Each row has a class, written after it.
17,-6,16,6,4,37,-54,-7,-6,16,1,18,39,-18,-23,-25,19,35,10,-1,38,-20,42,-16,-17,7,14,-6,20,-50,39,-3,-14,-6,24,9,26,15,15,21,47
J55
7,-22,-1,-6,-13,47,-15,23,-16,6,-7,4,-28,23,34,54,-1,18,22,-10,-20,-3,-8,29,20,24,9,-6,-3,-9,-19,-14,6,19,-11,24,11,-18,34,-16,7
J653
-13,-11,14,15,0,1,28,28,-21,-24,11,-30,-17,40,45,38,-8,-10,12,-56,-31,-10,-3,-3,23,5,10,-29,4,-23,-34,-32,1,12,4,12,-22,-10,23,-24,-9
J709
-14,22,-4,9,-11,23,40,31,29,-15,-3,12,-29,-1,0,-27,-29,-16,-21,-7,0,-10,12,24,-4,-1,-20,33,13,76,-21,-31,-21,16,-37,-11,-11,-20,46,-1,-17
J653
-3,-5,-5,22,-33,16,37,41,7,-15,1,-11,-43,31,26,37,-17,12,14,13,-40,-1,13,7,19,6,29,-10,24,25,-27,-26,51,35,1,17,5,-48,52,15,-55
J103
-31,17,-5,-3,11,-1,51,-31,30,-23,32,-11,12,10,-23,34,-29,-38,-23,-18,6,-57,-6,32,21,-26,-1,13,4,-22,-26,-34,-19,3,8,-1,32,20,4,-9,6
J815
-20,-27,-3,24,-2,-21,51,-14,-37,-37,-74,34,35,-2,-37,15,16,14,-11,-2,10,-30,26,-24,-57,-5,0,12,-11,108,-56,-2,24,48,26,-2,8,-25,-23,-32,-19
J272
-8,2,4,-19,3,25,-1,-33,-26,38,-4,9,5,-6,9,0,10,-5,-7,-24,15,10,-2,-1,-8,1,16,6,47,39,-19,-15,-62,4,-21,32,26,24,33,-20,26
J120
-29,14,28,41,15,18,12,37,15,-49,-4,13,-4,10,35,-3,-59,-8,2,-17,-6,-43,9,24,11,6,-28,-10,5,52,-13,-17,66,21,-11,-15,-14,-7,38,0,-36
J272
-4,-8,15,-3,2,5,25,69,18,-44,-15,11,-87,41,9,12,-18,20,21,9,-20,4,-3,4,3,-1,-8,3,-11,-13,-34,-36,27,7,15,2,-9,-62,3,2,-12
J55
1,-19,5,24,12,42,-67,-13,-34,25,9,18,-17,-35,14,-13,25,13,21,-4,17,20,4,8,13,22,7,-17,27,-13,2,32,-25,-6,7,1,-5,-13,24,12,8
J785
5,28,34,-48,67,-31,43,9,12,11,-46,-22,29,-25,1,33,-13,16,7,-25,-42,-35,15,-7,-27,-31,-17,47,-48,26,-49,-13,-8,24,60,54,-8,29,-16,7,57
J785
-23,-11,0,23,22,30,17,-6,-16,-55,11,0,27,-18,24,-6,-1,-22,-6,-54,18,-31,16,5,-16,7,-10,0,4,39,-14,24,60,-7,-15,-58,12,20,5,-6,-29
J988
18,-7,32,-22,-2,38,-70,-30,0,25,-11,42,-5,-18,9,-16,19,4,37,-11,38,2,16,33,17,-10,41,-53,5,-13,-20,30,-65,7,2,-14,22,-2,28,3,39
J988
-36,-5,20,55,46,-7,28,50,9,-16,13,5,-5,-14,-15,7,-46,23,-12,-27,-3,-44,-5,3,11,9,-23,28,-12,37,7,-28,36,27,52,18,-24,1,-34,-12,-13
J272
31,-15,-6,-17,48,63,-26,-38,-37,13,-54,-3,-4,-1,12,47,47,18,28,3,29,17,29,-34,-30,-11,32,-1,-15,-18,-45,61,3,14,3,-34,107,28,-7,4,14
J785
7,22,14,-2,28,21,9,16,47,-7,21,-49,-10,5,23,37,-59,28,11,4,-18,-6,8,9,22,-20,-25,-2,7,-17,11,-21,19,-22,14,41,35,13,-7,19,15
J815
26,1,17,14,-2,2,15,54,5,-25,-20,-51,-43,37,34,31,-35,11,3,-15,-8,27,-1,0,27,3,-16,-37,-7,-41,-31,-24,55,-1,-25,-13,45,-9,22,-7,-5
J709
9,-11,18,-22,15,36,45,39,-9,-32,-16,-26,-67,23,46,28,-24,7,14,-19,-24,17,-8,20,27,-18,-22,-14,17,-22,-30,-33,11,-16,9,-4,12,-35,31,-26,-15
J802
5,15,5,-15,15,26,29,27,-13,-6,-10,-46,-36,14,68,15,-31,4,29,-14,-58,8,2,29,18,-2,7,4,-7,3,-26,-16,43,-40,20,24,-20,-22,2,17,-7
J785
9,-20,12,-7,58,-14,-56,-30,-14,11,-13,-42,13,-62,-57,20,38,19,-6,-37,-7,5,-14,1,-17,-14,10,15,-5,-3,-1,10,-2,-9,76,21,-25,50,-35,48,40
J785
21,0,-26,-22,4,31,15,-9,37,32,-32,-17,11,-15,5,32,8,29,1,34,-9,2,20,-37,-58,13,-14,81,-42,48,6,27,25,-26,-15,29,51,12,-71,0,35
J653
-8,-33,-26,21,-65,-64,-35,24,51,20,28,22,-33,20,11,-6,3,-37,-33,2,-10,8,-32,-1,-20,34,-28,-11,-60,32,-29,6,12,-10,31,1,-34,-15,-74,4,-44
J120
-16,-27,-6,25,-13,20,-6,-14,15,3,30,35,49,-26,-5,23,-2,-16,-34,-4,-4,-43,-4,-30,1,28,5,30,32,16,-6,20,63,35,-2,-8,-8,8,48,12,-18
J120
-9,-16,14,47,6,36,-68,17,-7,20,-4,37,-2,4,6,-8,-18,7,11,37,32,-6,14,9,-6,17,-3,-34,20,21,45,24,-9,-9,-17,-6,38,-10,6,-5,-14
J272
31,-26,31,-2,56,33,-44,43,38,-14,-24,-29,-109,-28,41,54,-11,16,39,-13,-20,74,2,-10,33,-11,14,-11,-3,23,-31,41,61,-23,46,-9,22,-13,-21,46,-39
J709
-17,7,17,-11,3,20,40,27,10,-16,-7,-46,-25,39,72,37,-54,6,30,-35,-23,-4,11,-13,18,-9,-15,-20,11,-2,-34,-4,24,-24,-12,3,40,12,11,11,-43
J103
-2,-12,-17,22,3,39,7,-26,-6,20,-20,3,45,-32,35,-24,-23,-23,-52,-18,3,-17,4,-6,-2,1,2,11,42,65,-8,21,42,3,-30,-25,21,5,56,-19,-17
J542
-6,-16,14,35,57,47,-54,-24,-8,-22,42,18,21,-37,-4,-62,-66,-21,-30,-7,24,-9,5,7,24,11,-26,-3,13,3,5,34,83,-25,15,-51,8,5,11,0,-5
J542
7,-17,-5,10,-3,72,-62,-42,-41,12,4,29,55,-34,10,-17,32,-9,7,26,50,-5,39,1,-21,11,12,-33,31,7,-15,37,-29,2,-12,-18,43,3,36,-4,41
J988
29,10,24,-5,20,52,-98,-5,0,27,-4,29,6,0,0,-28,10,11,27,53,46,2,26,13,-23,14,-19,-36,13,-55,54,6,-32,-13,-17,1,47,21,2,-10,50
J55
-4,-4,2,-5,-27,10,30,20,1,2,-14,-46,-17,11,60,34,-5,9,3,-14,-29,-8,-6,2,23,-6,19,-17,-16,6,-11,-24,14,-6,-12,10,22,-7,30,11,-15
J272
-2,-2,16,-18,16,19,-17,-36,4,23,9,15,26,20,35,-5,-13,-34,31,-14,12,2,29,1,15,-10,2,-53,20,-37,-8,13,-63,-37,20,7,34,38,-17,-24,1
J709
10,4,16,4,6,5,10,39,19,-28,9,-29,-22,11,46,24,-42,23,-9,-8,-19,5,-21,20,11,-14,-31,-4,25,41,-28,-12,40,-9,-11,-4,-1,-19,40,-5,6
J815
9,4,22,9,26,39,-74,-16,-28,26,-22,40,-20,20,33,-36,-6,-15,23,-29,41,6,13,44,-2,11,7,-33,6,-12,-36,27,-37,-23,-1,-21,34,3,5,-30,33
J785
-19,-7,0,26,42,54,4,21,29,-37,38,25,17,-21,7,15,-19,-20,4,35,12,-44,15,18,0,8,-31,17,34,22,0,11,55,11,16,-18,5,-4,20,-2,-1
J988
-2,-23,32,22,-13,14,9,41,-2,-16,-42,-45,-35,14,14,30,-17,20,11,-6,-17,-9,5,2,23,-1,41,-23,-5,-10,-12,-19,55,-9,-8,-13,14,-48,27,32,-18
J272
14,-8,-2,-13,-25,14,25,38,-8,-10,-12,-50,-39,29,29,23,18,12,25,-11,-25,4,-11,29,13,20,6,5,-1,-28,2,-36,28,-22,0,3,-25,-13,4,2,-1
J653
14,8,7,4,-20,42,-14,25,14,-6,-16,0,-13,14,27,13,-30,-8,-7,-4,-4,-4,5,10,-1,-14,-13,-21,24,-12,-1,2,7,-15,-19,-13,17,-6,46,17,-15
J802
12,-9,4,2,0,51,-27,23,-44,-28,-16,-23,-19,-7,35,-14,11,4,8,25,0,20,11,3,2,9,4,-31,32,9,-5,-2,8,10,-40,-13,-4,-33,64,-8,14
J988
-3,-15,11,20,6,-2,19,34,-40,-24,2,38,-8,-39,-57,5,-7,38,-16,-5,-2,-23,-24,20,15,12,5,24,16,5,21,-20,52,35,8,-16,-27,-26,36,-2,-8
J55
-9,-20,2,8,15,61,26,53,-24,-5,16,-43,-23,11,46,44,-10,26,17,-10,-28,9,11,-16,24,25,2,12,3,-11,-21,-23,29,9,5,25,5,-25,24,14,-6
J653
11,2,7,-7,6,61,20,47,-12,-2,-28,-54,-48,3,49,3,-43,15,10,14,-33,37,5,18,16,20,-23,17,20,15,-28,-24,35,-34,-31,10,20,-16,26,6,-4
J653
-9,-14,26,31,14,-21,31,59,-14,-39,-43,-18,-45,17,-6,55,-2,25,11,-23,-31,-13,-17,14,-7,-19,6,3,12,10,-37,-39,48,-1,25,9,-29,-54,20,-9,14
J272
21,-11,10,-16,36,26,-48,-34,-33,27,2,46,21,-61,6,21,53,25,-2,-32,20,6,4,-22,-29,-13,3,16,-7,49,-11,30,-42,40,48,24,-22,5,-6,-28,53
J802
10,-15,-5,20,-8,56,10,19,-1,-11,-42,-32,-48,-12,-5,40,3,8,-18,13,-43,18,-4,2,-3,8,27,24,49,19,-31,-26,59,24,-1,32,-5,-37,42,26,-17
J802
-11,-6,-13,39,18,-3,-7,-10,-52,-11,56,24,65,-17,-16,1,-8,-29,-43,7,-43,-15,-13,-44,-26,23,-3,23,-30,4,-47,31,41,43,3,-28,-28,29,-2,-18,-4
J709
-19,-9,19,68,68,37,-7,32,-18,-36,15,-10,-30,-44,-31,4,-30,10,-5,-13,-2,-15,-1,0,6,9,5,39,24,46,-1,8,104,19,51,-8,-61,-37,-1,36,-18
J542
-40,19,-2,2,30,13,76,-8,-22,-40,17,-5,-26,-2,1,25,-24,-16,11,-16,8,4,-4,-13,18,2,-40,-7,31,22,-4,-33,11,26,-32,10,9,6,3,-20,-54
J120
4,22,8,-1,-4,20,81,13,3,-26,-6,-53,-47,5,31,46,-28,48,28,-17,-23,14,-3,28,27,-22,-10,3,38,14,-31,-49,9,-11,-12,32,17,-29,28,-6,3
J815
-1,-3,5,19,16,6,15,-3,0,-5,29,-16,-19,-8,-16,31,-6,33,16,12,-49,0,-17,4,-5,0,9,17,-7,7,-18,-16,49,17,18,42,-24,-32,6,16,19
J542
-26,3,-38,9,-5,44,-16,-36,19,13,38,20,20,10,25,8,24,-2,26,42,-50,-2,20,-59,-55,5,15,24,6,5,-26,19,-55,1,-1,69,-24,-11,-46,-1,31
J988
-24,-16,-5,6,14,4,4,20,16,-19,8,17,-2,-3,-2,12,-3,-16,-4,-17,-2,-29,5,1,-1,24,-25,32,-7,11,8,-8,24,6,20,11,-28,-4,-16,-11,-9
J653
-19,-11,8,2,1,-10,23,-6,30,-7,-4,24,8,-12,-46,-11,7,-21,-25,-9,18,-33,20,-1,-38,-12,-38,28,3,1,-16,-11,-51,-1,27,1,24,15,0,-5,5
J802
-40,-24,-1,15,-5,3,39,6,1,-26,15,26,35,37,30,-12,-61,-36,-21,-36,-40,-39,18,-19,19,25,20,9,8,47,-37,3,42,16,19,10,-14,4,10,-10,-62
J709
-38,25,-3,0,12,-11,78,-7,17,-3,14,-22,-11,-22,2,32,-54,-9,-15,-76,-16,-21,-15,42,25,-40,1,23,16,58,-36,-27,-40,-34,40,24,4,31,-22,21,-30
J815
5,-12,-12,27,-15,23,-5,-8,16,-4,38,0,9,-1,21,-1,-18,-9,1,9,-9,-14,12,8,16,15,-24,-22,9,-6,54,-8,-7,-7,-22,-1,2,8,7,-38,-28
J709
-27,-16,-10,36,26,-11,40,31,-67,-26,36,43,3,10,-23,-18,-42,-8,-36,-49,37,-40,-11,29,18,21,-11,41,6,46,22,-17,11,-1,25,-11,-13,-14,-11,-77,5
J709
-49,10,-5,-2,-1,-33,114,1,3,-15,-1,-4,25,0,0,20,-33,-25,-12,-57,-18,-59,2,-15,7,-13,2,55,17,3,-43,-8,24,-19,32,-10,2,19,-13,-5,-35
J103
7,2,15,-10,1,41,13,6,24,2,-61,-58,-4,21,61,17,-59,-6,8,16,-39,10,15,-20,7,-19,-11,-42,19,16,-39,-1,31,-10,-29,12,24,-12,34,29,-28
J542
-40,12,-9,36,23,4,91,37,20,-27,48,-28,41,27,28,39,-68,-8,-23,-75,5,-60,11,-10,13,-6,-41,24,7,11,-12,-34,22,-12,26,12,20,41,-19,-14,-13
J709
8,22,4,-26,-12,29,6,-4,-6,-29,-15,-17,-8,55,67,-17,-23,-31,14,-4,-41,-34,36,23,-27,-26,8,-11,-24,36,-49,-25,-19,2,15,18,-30,-22,56,-5,24
J542
-3,-24,-6,11,12,13,12,1,-48,-22,4,8,8,-20,2,-12,-30,3,-23,-25,-4,-8,-14,3,23,21,15,31,24,64,5,12,55,-1,20,-10,-36,-1,3,-23,-16
J709
-55,8,-24,9,0,-7,64,-4,21,-20,12,-18,-10,29,38,-1,-14,-53,-15,-46,-21,-45,-1,22,2,15,-35,25,1,-7,-45,-38,-10,-9,11,22,-1,23,-8,-13,-25
J785
13,7,-4,9,-16,57,-62,-39,-24,34,4,32,26,-13,11,-3,14,-10,10,3,14,17,25,14,-22,1,16,-51,21,19,16,21,-45,0,-3,16,23,22,5,16,-16
J802
10,-4,1,18,-16,32,3,43,-33,-20,-5,-2,-21,11,17,-9,-4,9,-7,13,-9,-8,4,9,-2,15,-10,-6,15,-50,14,-30,32,-9,-37,-24,11,-36,52,-21,5
J55
-44,-21,-26,-12,-5,2,93,-45,24,5,-21,-12,25,3,42,67,-5,-35,9,-29,-27,-61,-6,-7,12,-2,5,15,-5,22,-6,3,30,-2,14,26,5,6,-39,-17,-56
J542
-2,-8,-1,26,30,55,-47,-42,-36,20,-30,10,-3,-16,33,-34,4,-21,5,-21,45,0,37,5,-10,8,-17,-26,20,-6,17,11,-46,-12,-6,2,33,3,5,-56,14
J542
21,13,5,23,3,16,20,44,-9,-16,-6,-44,-51,-5,9,-7,-19,32,-5,20,-39,44,-11,-19,6,19,-4,33,34,19,-8,-13,54,11,-38,9,-4,-5,43,10,-5
J709
-9,-1,11,-1,37,72,-13,-9,-33,39,-13,16,-5,-18,24,-3,-8,-22,-1,-38,42,-6,22,18,17,-5,14,1,50,-18,-8,2,-56,-28,41,13,37,20,2,-17,18
J802
4,25,0,2,-4,18,-5,22,9,-15,-3,-17,-56,6,38,36,-51,7,6,-17,-41,30,1,-4,18,-25,4,-22,0,25,-47,-8,23,9,-15,18,15,-25,37,25,-27
J103
-24,-6,-18,24,37,31,-6,3,-34,-30,69,58,-4,-22,-26,-19,-3,0,-25,-24,7,-28,-9,28,-3,9,3,38,18,34,23,-29,26,7,31,2,-30,-17,4,-33,13
J55
1,-11,8,-15,-5,17,16,31,-3,2,-10,-44,-43,28,64,22,-30,4,11,-38,-56,-5,-10,24,49,9,22,-6,-18,-54,-48,-22,31,-15,22,19,0,-19,33,17,-3
J785
-21,0,-8,-31,31,30,68,4,22,-35,-12,-26,-21,10,-3,10,2,-21,4,29,6,10,18,-23,11,5,-10,11,13,41,-12,-18,29,34,-21,-11,35,8,-4,15,-56
J653
-23,-2,9,-1,13,-16,82,20,25,-33,-27,-18,-49,-13,-4,-6,-34,-17,2,2,-35,-17,-5,31,8,-16,-8,40,26,69,-4,-26,52,-23,18,6,-45,-47,13,10,-40
J542
0,18,-16,5,-7,33,-1,-72,-16,-20,35,23,33,-2,-12,1,8,21,23,28,-10,-13,30,12,-41,-6,-11,8,20,30,9,-4,-36,3,-21,37,24,7,12,-31,24
J815
3,5,10,31,8,30,-66,3,6,22,25,9,-6,24,25,-18,-15,-13,13,-13,1,15,13,-11,-2,14,20,-30,11,-4,-2,21,-32,-7,4,8,-3,28,-16,6,-4
J709
3,-5,9,38,-6,28,-32,61,6,0,-2,-9,-7,7,64,1,-47,8,-22,6,-17,1,1,-11,17,15,-1,-15,-6,20,-4,10,75,-4,-20,-10,21,-26,43,15,-16
J272
3,6,-4,23,18,42,-82,-47,23,18,32,35,11,-27,10,-12,-9,0,2,13,0,16,10,10,-8,6,9,1,53,33,17,31,0,-19,4,34,8,13,2,4,11
J815
-8,-3,30,20,32,11,44,50,-23,3,-44,-47,-50,-2,23,13,-33,0,-1,-8,-27,14,-9,17,9,-8,-11,-6,25,27,-33,-28,16,-3,-14,5,1,-39,39,-9,-12
J542
-41,11,58,8,67,18,21,63,8,-27,-3,-10,-16,-4,17,-5,-49,-3,3,-51,2,-26,4,7,19,10,-30,13,36,-22,-28,-33,40,-3,19,4,5,22,25,25,0
J55
